Here is a tiny trained network, its code and every weight. The questions are about switching its units off for an input and a class, where a switched-off unit gives its printed mean instead of its output.

import numpy as np


def w(rows, s, z=0):
    codes = np.array(rows[::2]) - 128.0
    scale = np.full(codes.shape[1], s)
    scale[-1] = z or s
    return codes * scale


def norm(h):
    return h / np.sqrt((h * h).mean(-1, keepdims=True) + 1e-5)


def f(y):
    return np.maximum(y, 0)


def log_softmax(a):
    a = a - a.max(-1, keepdims=True)
    return a - np.log(np.exp(a).sum(-1, keepdims=True))


def net(x, mask):
    res = np.array(x, float).reshape(1, 2) / 4 @ E
    u = 0
    for l in range(2):
        y = f(norm(res) @ A[l][:, :-1].T + A[l][:, -1])
        res = res + np.where(mask[u : u + 11], y, B[l][:, -1]) @ B[l][:, :-1]
        u += 11
    return log_softmax(norm(res)[-1] @ U[:, :-1].T + U[:, -1])


A, B = {}, {}
E = w([
[114,125,114,130,92,51,75,207,23],'x0',
[184,79,99,82,60,96,43,141,253],'x1',
],0.0053)
A[0] = w([
[151,140,95,104,99,86,70,199,121,114],'0.n1',
[127,141,130,126,112,2,36,140,105,74],'0.n2',
[159,99,87,93,83,89,92,107,82,135],'0.n3',
[99,193,118,197,120,149,187,110,84,142],'0.n4',
[180,97,104,62,113,164,133,128,223,120],'0.n5',
[80,140,109,144,150,63,156,188,91,124],'0.n6',
[171,79,172,97,65,19,143,125,92,41],'0.n7',
[162,154,97,26,117,123,89,115,180,123],'0.n8',
[100,139,132,170,155,133,160,94,101,42],'0.n9',
[101,102,112,133,31,139,143,136,203,114],'0.n10',
[140,96,82,112,22,12,53,184,155,2],'0.n11',
],0.0069,0.0026)
B[0] = w([
[128,72,71,254,74,216,33,141,149,207],'0.n1',
[62,56,121,181,115,171,90,146,197,217],'0.n2',
[45,167,65,164,13,168,141,172,166,186],'0.n3',
[235,109,154,136,150,148,137,62,97,227],'0.n4',
[124,148,147,101,65,57,152,151,130,238],'0.n5',
[147,154,119,75,78,150,144,77,224,201],'0.n6',
[119,120,136,142,80,197,97,155,151,180],'0.n7',
[120,157,104,149,166,106,207,71,122,207],'0.n8',
[113,160,153,154,144,129,164,151,41,180],'0.n9',
[144,210,126,118,117,110,180,155,122,197],'0.n10',
[88,69,150,162,213,185,102,103,134,254],'0.n11',
],0.0061,0.0073)
A[1] = w([
[45,39,139,113,168,137,3,196,139,55],'1.n1',
[193,130,41,134,154,196,143,127,123,81],'1.n2',
[86,90,130,87,154,164,142,150,133,113],'1.n3',
[115,151,121,170,110,68,161,114,191,93],'1.n4',
[110,117,149,92,128,116,111,146,117,80],'1.n5',
[163,53,108,171,153,152,156,64,156,137],'1.n6',
[174,171,103,84,140,28,166,149,223,151],'1.n7',
[85,132,98,55,129,133,166,61,181,131],'1.n8',
[103,131,129,166,23,173,105,132,115,174],'1.n9',
[95,68,89,158,72,147,77,164,157,250],'1.n10',
[114,130,132,175,13,126,72,162,47,136],'1.n11',
],0.0072,0.0024)
B[1] = w([
[67,112,133,119,220,186,159,35,118,210],'1.n1',
[141,137,167,175,155,71,103,152,98,170],'1.n2',
[150,92,168,157,73,130,133,108,158,139],'1.n3',
[163,130,118,70,117,158,78,118,126,194],'1.n4',
[155,126,125,186,127,100,176,152,165,128],'1.n5',
[113,120,103,135,102,84,87,156,100,216],'1.n6',
[147,99,225,22,153,156,113,136,144,223],'1.n7',
[85,120,86,62,111,134,74,199,147,188],'1.n8',
[119,147,74,129,136,96,162,158,193,227],'1.n9',
[157,128,201,110,160,148,169,99,2,253],'1.n10',
[139,125,112,106,120,74,79,147,201,197],'1.n11',
],0.0079,0.0069)
U = w([
[153,166,69,174,89,64,126,184,154,6],'0',
[67,68,93,186,137,215,122,115,148,212],'1',
[206,169,176,161,172,131,161,91,24,218],'2',
[160,129,177,1,118,158,123,146,157,104],'3',
],0.014,0.0011)

Each question gives the input, the list of numbers given to net, and the class t.
The units are the neurons (one row each of A and B). Each row of codes is followed by its name. A weight is (code - 128) times the scale printed after its matrix; where a second scale follows, it is the last column's (A, B and U).
mask holds one flag per neuron, layer by layer. A switched-off neuron (its flag False) gives its mean, the last column of its row in B, instead of its output. The means were averaged over made-up inputs and are rounded, as every weight is.
A unit's drop is (log p(t) with every unit on - log p(t) with that unit switched off) / (log p(t) with every unit on - log p(t) with every unit switched off).
unit that matters most: the unit with the biggest drop
top k neurons: the k neurons with the biggest drops, biggest first
k most important neurons of layer l: the k neurons of layer l with the biggest drops, biggest first
drop of u: that unit's drop, to one decimal
input [6,-4], class 0: unit that matters most : 0.n11
input [-8,-3], class 2: top 2 neurons : 0.n2; 0.n6
input [8,-4], class 1: top 2 neurons : 0.n2; 0.n5
input [8,-8], class 0: top 4 neurons : 1.n10; 0.n11; 1.n11; 0.n8
input [8,-5], class 0: 2 most important neurons of layer 0 : 0.n11; 0.n6
input [3,-3], class 0: top 2 neurons : 1.n10; 0.n11
input [6,-3], class 1: top 3 neurons : 0.n2; 0.n10; 0.n5
input [-5,-1], class 3: top 2 neurons : 0.n1; 0.n11
input [4,-3], class 0: top 2 neurons : 0.n11; 1.n9
input [8,-6], class 0: top 2 neurons : 0.n11; 1.n11
input [-5,-2], class 2: drop of 0.n6 : 0.5
input [0,4], class 1: drop of 0.n11 : 2.7
input [2,-2], class 0: drop of 1.n10 : 0.1
input [-2,-1], class 2: unit that matters most : 0.n1
